Below is a small trained network, with its code and all its weights. Each question gives an input and a target symbol and asks what happens when units are switched off, that is, made to give their printed mean instead of their output.

import numpy as np


def w(rows, s, z=0):
    codes = np.array(rows[::2]) - 128.0
    scale = np.full(codes.shape[1], s)
    scale[-1] = z or s
    return codes * scale


def norm(h):
    return h / np.sqrt((h * h).mean(-1, keepdims=True) + 1e-5)


def f(y):
    return y / 2 * (1 + np.tanh(0.7978845608 * (y + 0.044715 * y**3)))


def softmax(a):
    e = np.exp(a - a.max(-1, keepdims=True))
    return e / e.sum(-1, keepdims=True)


def log_softmax(a):
    a = a - a.max(-1, keepdims=True)
    return a - np.log(np.exp(a).sum(-1, keepdims=True))


def net(x, mask):
    ids = ['ΓΛΞΨαηθμτω'.index(c) for c in x.split()]
    T = len(ids)
    res = E[ids] + P[:T]
    r = norm(res)
    for j in range(3):
        rows = slice(3 * j, 3 * j + 3)
        q, k, v = (r @ M[0][rows].T for M in (Q, K, V))
        z = softmax(np.where(np.tri(T) > 0, q @ k.T / 3**0.5, -1e9)) @ v
        o = O[0][rows]
        res = res + np.where(mask[j], z, o[:, -1]) @ o[:, :-1]
    y = f(norm(res) @ A[0][:, :-1].T + A[0][:, -1])
    res = res + np.where(mask[3:27], y, B[0][:, -1]) @ B[0][:, :-1]
    return log_softmax(norm(res)[-1] @ U[:, :-1].T + U[:, -1])


Q, K, V, O, A, B = {}, {}, {}, {}, {}, {}
E = w([
[103,68,21,116,134,108,180,241,104,116,81,108],'Γ',
[131,174,68,180,173,240,133,90,57,105,87,182],'Λ',
[154,55,113,74,196,231,203,74,209,114,132,97],'Ξ',
[160,91,125,37,46,254,139,191,89,161,98,219],'Ψ',
[124,164,124,70,135,93,192,82,22,163,210,226],'α',
[114,203,146,184,82,112,68,117,125,100,50,153],'η',
[135,159,83,44,126,125,125,48,60,173,56,18],'θ',
[131,84,171,151,236,131,22,100,114,205,79,130],'μ',
[191,96,128,80,154,118,76,81,66,26,65,143],'τ',
[223,199,47,98,103,130,76,78,154,130,209,99],'ω',
],0.011)
P = w([
[101,85,217,197,89,129,161,70,85,105,185,67],'0',
[216,102,98,178,160,103,203,129,98,124,60,122],'1',
[219,115,94,134,174,114,180,144,90,130,38,141],'2',
[197,122,91,107,172,131,159,144,85,120,57,153],'3',
[179,113,92,90,186,155,126,141,69,120,64,160],'4',
[172,117,83,85,183,158,109,128,71,110,74,165],'5',
[165,129,86,72,172,167,92,123,54,108,100,158],'6',
[148,129,78,61,184,189,66,121,60,95,113,151],'7',
[139,124,80,60,171,183,46,108,50,93,124,149],'8',
[140,101,72,60,184,183,32,87,35,94,142,145],'9',
[125,108,81,56,170,184,17,71,22,84,160,147],'10',
[119,118,53,58,195,187,1,57,21,74,152,140],'11',
],0.0075)
Q[0] = w([
[133,133,87,103,177,145,103,88,77,99,98,141],'H0',
[144,143,88,121,169,140,92,93,92,102,125,109],'H0',
[65,118,130,147,150,89,131,107,174,106,146,80],'H0',
[101,142,174,162,110,93,138,169,187,141,164,114],'H1',
[112,146,105,129,168,99,115,101,123,103,168,116],'H1',
[96,109,175,143,86,111,152,175,174,160,158,141],'H1',
[60,53,168,150,95,75,174,161,246,155,234,164],'H2',
[220,130,36,58,111,212,118,162,94,128,87,148],'H2',
[33,169,219,200,104,49,216,107,178,141,166,131],'H2',
],0.014)
K[0] = w([
[75,110,161,127,110,140,123,86,117,137,150,97],'H0',
[74,88,179,151,63,161,133,128,94,82,159,120],'H0',
[196,116,103,112,113,143,142,166,122,120,103,155],'H0',
[162,149,104,98,140,128,138,164,146,164,75,155],'H1',
[105,116,161,153,107,145,127,160,150,162,103,144],'H1',
[164,159,84,109,163,132,112,145,146,161,70,151],'H1',
[229,172,110,44,250,89,122,161,140,208,71,208],'H2',
[36,171,203,204,43,127,156,142,153,58,179,39],'H2',
[206,175,75,34,226,96,40,129,120,175,86,170],'H2',
],0.014)
V[0] = w([
[54,110,198,103,7,100,124,191,212,241,199,120],'H0',
[160,85,103,86,111,57,163,147,96,14,141,128],'H0',
[116,112,57,208,196,203,135,94,127,171,207,144],'H0',
[131,198,98,88,79,2,127,115,101,156,173,71],'H1',
[167,212,177,69,77,191,142,123,170,136,167,130],'H1',
[51,200,112,192,49,115,179,253,68,88,168,199],'H1',
[211,70,77,46,38,178,117,188,104,194,147,158],'H2',
[243,136,125,184,162,74,7,121,185,111,245,206],'H2',
[166,112,108,154,131,190,140,142,239,80,97,30],'H2',
],0.0047)
O[0] = w([
[217,75,97,198,71,136,186,107,98,30,141,238,21],'H0',
[84,158,104,134,88,100,234,67,139,168,128,39,135],'H0',
[66,134,220,126,166,49,115,227,230,91,160,115,162],'H0',
[117,82,28,71,141,87,196,90,219,145,218,159,46],'H1',
[151,99,59,195,137,224,33,235,171,200,65,118,135],'H1',
[55,17,170,144,122,160,124,120,77,240,211,174,152],'H1',
[72,222,140,201,147,117,160,195,61,71,215,4,131],'H2',
[57,34,97,102,163,116,177,145,51,98,28,92,4],'H2',
[58,195,113,195,13,35,125,171,75,205,73,215,89],'H2',
],0.0046,0.0047)
A[0] = w([
[69,153,113,184,150,187,131,91,117,128,92,159,168],'N0',
[121,156,107,169,157,149,215,138,118,119,91,183,63],'N1',
[138,100,52,125,155,169,93,112,118,124,84,172,215],'N2',
[175,120,149,75,88,107,123,175,75,77,116,146,155],'N3',
[95,123,99,133,127,158,85,154,118,134,104,139,77],'N4',
[127,170,81,78,163,84,141,121,50,182,107,116,55],'N5',
[136,221,160,147,53,74,113,182,100,143,71,141,90],'N6',
[162,36,158,171,121,67,139,100,106,132,114,100,141],'N7',
[92,109,233,148,133,130,143,164,125,127,158,62,87],'N8',
[68,139,28,134,183,111,75,179,140,135,113,157,171],'N9',
[201,183,39,118,72,116,95,130,184,152,173,119,39],'N10',
[163,130,175,104,104,120,225,190,180,166,101,156,26],'N11',
[196,159,177,156,148,73,144,129,115,130,156,124,183],'N12',
[106,178,117,188,33,90,76,141,164,113,59,144,154],'N13',
[141,125,112,184,204,108,160,89,133,161,124,145,38],'N14',
[68,186,176,95,69,139,191,104,101,126,167,101,136],'N15',
[73,152,83,145,60,170,135,141,125,255,177,136,106],'N16',
[135,130,108,141,151,123,124,58,153,160,64,142,67],'N17',
[119,180,117,173,126,98,128,104,118,126,84,93,94],'N18',
[75,68,158,173,29,140,179,194,144,56,139,167,85],'N19',
[149,123,112,201,166,80,138,122,89,192,105,97,89],'N20',
[180,47,132,113,161,131,111,116,150,110,158,131,93],'N21',
[75,57,144,236,100,82,150,139,148,134,118,193,2],'N22',
[153,141,140,125,185,141,136,108,188,133,138,142,122],'N23',
],0.0073,0.0038)
B[0] = w([
[184,147,125,117,103,127,100,164,69,133,169,117,180],'N0',
[141,129,105,191,169,99,116,173,85,86,187,136,131],'N1',
[89,120,169,87,72,130,124,145,93,113,154,79,255],'N2',
[89,122,87,146,150,99,130,71,120,108,96,155,184],'N3',
[115,144,182,97,129,131,120,145,81,123,130,84,153],'N4',
[109,114,106,143,110,154,118,86,133,188,162,142,170],'N5',
[88,109,170,166,96,173,143,86,133,113,169,121,153],'N6',
[127,165,191,109,121,67,112,147,163,157,68,148,124],'N7',
[133,107,48,163,190,107,126,170,152,120,133,135,137],'N8',
[112,88,201,103,85,48,114,126,112,128,141,110,176],'N9',
[168,104,131,85,118,79,62,200,122,150,116,127,146],'N10',
[162,48,197,189,112,117,103,104,117,188,156,144,126],'N11',
[77,143,92,100,160,96,112,132,177,123,125,169,147],'N12',
[77,151,128,114,83,168,153,99,121,118,161,104,145],'N13',
[127,171,154,190,170,154,104,157,129,140,147,83,121],'N14',
[141,115,112,137,201,115,173,134,87,112,95,162,150],'N15',
[64,167,71,124,105,119,143,94,92,127,132,218,152],'N16',
[153,129,178,154,108,161,124,178,96,107,144,132,152],'N17',
[105,133,57,107,117,147,121,152,133,133,101,120,140],'N18',
[180,46,119,86,97,101,57,142,153,183,86,102,127],'N19',
[76,146,74,112,192,112,112,136,175,152,99,130,130],'N20',
[91,155,113,176,105,154,152,101,191,111,94,134,142],'N21',
[85,146,158,254,67,95,205,113,183,138,126,83,121],'N22',
[85,134,139,146,101,128,142,130,162,111,173,147,138],'N23',
],0.0081,0.0074)
U = w([
[103,155,111,130,174,58,193,97,124,173,202,202,157],'Γ',
[70,123,197,131,224,134,40,171,186,216,119,141,56],'Λ',
[36,196,125,182,29,141,137,121,191,119,137,126,152],'Ξ',
[147,151,35,186,179,192,104,210,84,102,149,116,158],'Ψ',
[141,80,136,120,166,195,214,117,231,92,200,77,150],'α',
[206,31,154,148,49,174,121,100,110,186,124,175,166],'η',
[228,173,66,90,87,81,91,162,224,139,189,133,85],'θ',
[164,129,124,113,180,86,124,86,141,2,38,162,22],'μ',
[133,181,72,89,150,158,179,67,114,222,69,28,4],'τ',
[57,46,77,130,102,30,195,227,129,122,132,70,158],'ω',
],0.0055,0.0031)

Each question gives the input, a string of symbols that net reads in full, and the target symbol t.
The units are the heads (3 rows each of Q, K, V and O) and the neurons (one row each of A and B). Each row of codes is followed by its name. A weight is (code - 128) times the scale printed after its matrix; where a second scale follows, it is the last column's (O, A, B and U).
mask holds one flag per unit, heads first, then neurons. A switched-off unit (its flag False) gives its mean, the last column of its rows in O or B, instead of its output. The means were averaged over made-up inputs and are rounded, as every weight is.
A unit's drop is (log p(t) with every unit on - log p(t) with that unit switched off) / (log p(t) with every unit on - log p(t) with every unit switched off).
The circuit of an input: a set's keep is (log p(t) with only the set's units on - log p(t) with every unit switched off) / (log p(t) with every unit on - log p(t) with every unit switched off). Starting from the 12 units with the biggest drops (on a tie, the unit counted first), units are removed one at a time, each time the one whose removal leaves the highest keep (on an exact tie, the one counted first), for as long as the keep stays at least 0.8.
units of the circuit, in order: the units of the circuit, biggest drop first
top k neurons: the k neurons with the biggest drops, biggest first
heads that matter: for each layer, one digit per head in row order, 1 if its drop is at least 0.15 and else 0, layers parted by /
input μ α θ ω Ψ Λ, target μ: units of the circuit, in order => (H1)
input Ξ Γ Γ Ψ Λ τ η τ Ψ Ξ, target Ξ: heads that matter => 101
input Ξ Ψ τ θ, target Ξ: units of the circuit, in order => (H2; N6; H0)
input Λ Ψ Ψ η, target Λ: heads that matter => 110
input η θ η ω τ Λ ω θ μ, target η: heads that matter => 101
input Λ Γ Ψ α Ξ, target Λ: heads that matter => 110
input Ξ θ Ψ, target Ξ: heads that matter => 011
input θ Ψ Λ Λ μ Γ, target θ: heads that matter => 011
input α θ Ψ Ψ, target α: heads that matter => 001
input Λ α η Ψ η τ Ψ, target Λ: heads that matter => 100
input Γ Ψ Ξ, target Γ: units of the circuit, in order => (H1; H2)
input Ξ τ Γ ω, target Ξ: units of the circuit, in order => (H2; N6)
input θ ω α α Ψ Λ Λ Λ Λ ω Λ, target θ: units of the circuit, in order => (H1; H2; N10)
input ω Λ ω Ψ θ Ψ Ψ μ μ Ψ Λ, target ω: heads that matter => 011
input Ψ α η Λ μ Ψ, target Ψ: units of the circuit, in order => (H2)
input Ψ α Ψ, target Γ: heads that matter => 011
input η Γ ω η μ Ψ Λ Ψ η, target η: units of the circuit, in order => (H2; H0)
input τ α η Ψ Λ, target τ: heads that matter => 110
input ω Ψ η θ τ τ ω τ, target ω: units of the circuit, in order => (H2; H1; N9)
input α Ψ η, target α: units of the circuit, in order => (H2; H1)
input τ Ψ ω Ψ τ η, target τ: units of the circuit, in order => (H0)
input Ψ μ Ψ Γ, target Ψ: heads that matter => 111
input Λ τ Ψ Λ α μ η η θ Ψ Λ, target Λ: heads that matter => 100
input α θ η τ Λ Λ η, target α: heads that matter => 011
input Ξ α Γ, target Ξ: top 2 neurons => (N6; N13)
input τ τ Λ Ψ α, target τ: heads that matter => 110
input Γ θ ω, target Γ: units of the circuit, in order => (H1)
input Ξ τ Ψ ω Ξ Λ Ψ η Λ Ψ Λ, target Ξ: units of the circuit, in order => (H2; H1; N13)
input Ξ Λ η ω η Ψ, target Ξ: top 3 neurons => (N13; N6; N3)
